Here is a tiny trained network, its code and every weight. The questions are about switching its units off for an input and a class, where a switched-off unit gives its printed mean instead of its output.

import numpy as np


def w(rows, s, z=0):
    codes = np.array(rows[::2]) - 128.0
    scale = np.full(codes.shape[1], s)
    scale[-1] = z or s
    return codes * scale


def f(y):
    return y / 2 * (1 + np.tanh(0.7978845608 * (y + 0.044715 * y**3)))


def log_softmax(a):
    a = a - a.max(-1, keepdims=True)
    return a - np.log(np.exp(a).sum(-1, keepdims=True))


def net(x, mask):
    res = np.array(x, float).reshape(1, 7) / 4 @ E
    y = f(res @ A[0][:, :-1].T + A[0][:, -1])
    res = res + np.where(mask, y, B[0][:, -1]) @ B[0][:, :-1]
    return log_softmax(res[-1] @ U[:, :-1].T + U[:, -1])


A, B = {}, {}
E = w([
[84,114,126,141,69,78,174,11],'x0',
[253,216,115,58,116,110,185,72],'x1',
[78,130,67,97,2,107,198,145],'x2',
[185,148,128,214,71,77,23,153],'x3',
[77,73,152,103,127,2,188,175],'x4',
[123,93,215,135,30,161,144,154],'x5',
[84,118,201,214,121,92,181,40],'x6',
],0.0075)
A[0] = w([
[91,175,30,142,122,119,170,125,93],'neuron 1',
[126,104,185,218,79,109,106,117,135],'neuron 2',
[104,18,194,137,35,171,55,158,172],'neuron 3',
[42,52,94,141,120,74,202,149,203],'neuron 4',
[163,169,54,79,79,180,188,148,251],'neuron 5',
[132,189,98,102,52,85,195,191,147],'neuron 6',
[102,71,95,189,92,125,87,165,169],'neuron 7',
[48,96,111,121,84,79,138,117,124],'neuron 8',
[121,161,114,64,166,209,222,112,175],'neuron 9',
[55,21,93,74,21,27,172,157,183],'neuron 10',
[27,179,51,94,226,139,101,134,134],'neuron 11',
[122,165,115,183,138,169,158,13,140],'neuron 12',
[83,65,145,151,77,82,193,101,111],'neuron 13',
[137,42,251,183,173,215,68,147,216],'neuron 14',
[123,218,161,241,85,136,142,16,148],'neuron 15',
[134,119,105,128,82,216,143,183,218],'neuron 16',
[255,161,110,41,99,75,95,138,101],'neuron 17',
[133,212,102,184,88,115,213,51,243],'neuron 18',
[89,134,86,138,122,145,122,65,159],'neuron 19',
[176,199,59,83,157,127,22,169,136],'neuron 20',
[178,117,119,159,165,52,146,60,86],'neuron 21',
[137,134,75,20,159,196,228,99,167],'neuron 22',
[145,83,138,74,214,147,170,75,185],'neuron 23',
[139,156,90,8,180,175,170,82,174],'neuron 24',
],0.0078,0.0035)
B[0] = w([
[139,140,118,125,139,101,165,103,160],'neuron 1',
[120,118,180,86,140,179,143,104,189],'neuron 2',
[118,195,196,140,163,147,177,130,215],'neuron 3',
[137,163,140,180,100,47,118,104,221],'neuron 4',
[85,201,159,157,214,122,132,207,235],'neuron 5',
[73,168,131,156,154,126,145,128,201],'neuron 6',
[134,126,115,167,197,152,82,180,184],'neuron 7',
[113,110,101,136,29,52,92,74,181],'neuron 8',
[132,191,161,39,183,180,173,133,217],'neuron 9',
[17,141,195,231,68,44,180,97,251],'neuron 10',
[179,119,137,156,178,92,87,148,203],'neuron 11',
[146,112,173,79,116,107,146,124,188],'neuron 12',
[107,72,108,159,26,105,138,42,197],'neuron 13',
[2,158,214,154,193,120,140,144,254],'neuron 14',
[171,104,207,47,95,126,152,100,213],'neuron 15',
[96,158,128,153,146,151,160,228,195],'neuron 16',
[167,166,102,186,106,124,69,146,228],'neuron 17',
[169,126,185,72,133,126,194,100,218],'neuron 18',
[159,111,167,89,106,167,97,147,157],'neuron 19',
[199,171,90,172,90,7,97,123,245],'neuron 20',
[79,166,205,100,135,158,170,125,167],'neuron 21',
[91,195,180,84,180,202,133,159,239],'neuron 22',
[95,158,156,138,166,146,176,170,201],'neuron 23',
[141,194,165,127,169,187,166,200,236],'neuron 24',
],0.0069,0.0092)
U = w([
[214,95,164,48,41,146,157,21,94],'0',
[59,129,167,185,92,37,155,83,180],'1',
[78,56,123,85,166,149,85,60,40],'2',
[144,52,20,107,97,209,152,90,6],'3',
[91,175,196,74,211,254,209,200,180],'4',
[230,176,50,193,163,117,41,208,184],'5',
],0.0073,0.0023)

Each question gives the input, the list of numbers given to net, and the class t.
The units are the neurons (one row each of A and B). Each row of codes is followed by its name. A weight is (code - 128) times the scale printed after its matrix; where a second scale follows, it is the last column's (A, B and U).
mask holds one flag per neuron, in row order. A switched-off neuron (its flag False) gives its mean, the last column of its row in B, instead of its output. The means were averaged over made-up inputs and are rounded, as every weight is.
A unit's drop is (log p(t) with every unit on - log p(t) with that unit switched off) / (log p(t) with every unit on - log p(t) with every unit switched off).
The circuit of an input: a set's keep is (log p(t) with only the set's units on - log p(t) with every unit switched off) / (log p(t) with every unit on - log p(t) with every unit switched off). Starting from the 12 units with the biggest drops (on a tie, the unit counted first), units are removed one at a time, each time the one whose removal leaves the highest keep (on an exact tie, the one counted first), for as long as the keep stays at least 0.8.
units of the circuit, in order: the units of the circuit, biggest drop first
most important unit: the unit with the biggest drop
top k neurons: the k neurons with the biggest drops, biggest first
drop when u is switched off: that unit's drop, to one decimal
input [-4,1,4,0,2,8,-2], class 1: units of the circuit, in order -> (neuron 10)
input [1,8,5,5,3,0,7], class 0: top 3 neurons -> (neuron 15; neuron 18; neuron 14)
input [5,1,-7,4,-4,3,1], class 0: units of the circuit, in order -> (neuron 5; neuron 15)
input [-7,7,-4,3,8,-7,7], class 5: top 2 neurons -> (neuron 10; neuron 14)
input [5,8,8,-4,0,-2,7], class 4: top 4 neurons -> (neuron 22; neuron 5; neuron 9; neuron 24)
input [4,-6,-8,3,1,-7,3], class 4: top 2 neurons -> (neuron 10; neuron 20)
input [-8,-6,2,2,6,-2,-4], class 5: top 2 neurons -> (neuron 7; neuron 13)
input [5,2,1,-3,-4,5,2], class 0: top 3 neurons -> (neuron 14; neuron 15; neuron 13)
input [-6,-1,8,-6,2,-1,3], class 1: top 3 neurons -> (neuron 10; neuron 4; neuron 8)
input [3,8,4,2,-7,8,5], class 0: top 2 neurons -> (neuron 15; neuron 14)
input [-2,4,3,5,8,-6,-4], class 5: top 2 neurons -> (neuron 17; neuron 14)
input [-7,-1,5,-2,5,5,-4], class 1: top 3 neurons -> (neuron 10; neuron 24; neuron 4)
input [4,3,1,-5,2,3,8], class 0: drop when neuron 15 is switched off -> 0.2
input [5,2,2,-2,-3,7,1], class 0: drop when neuron 14 is switched off -> 0.2
input [-2,4,-7,1,-4,5,-2], class 5: most important unit -> neuron 20
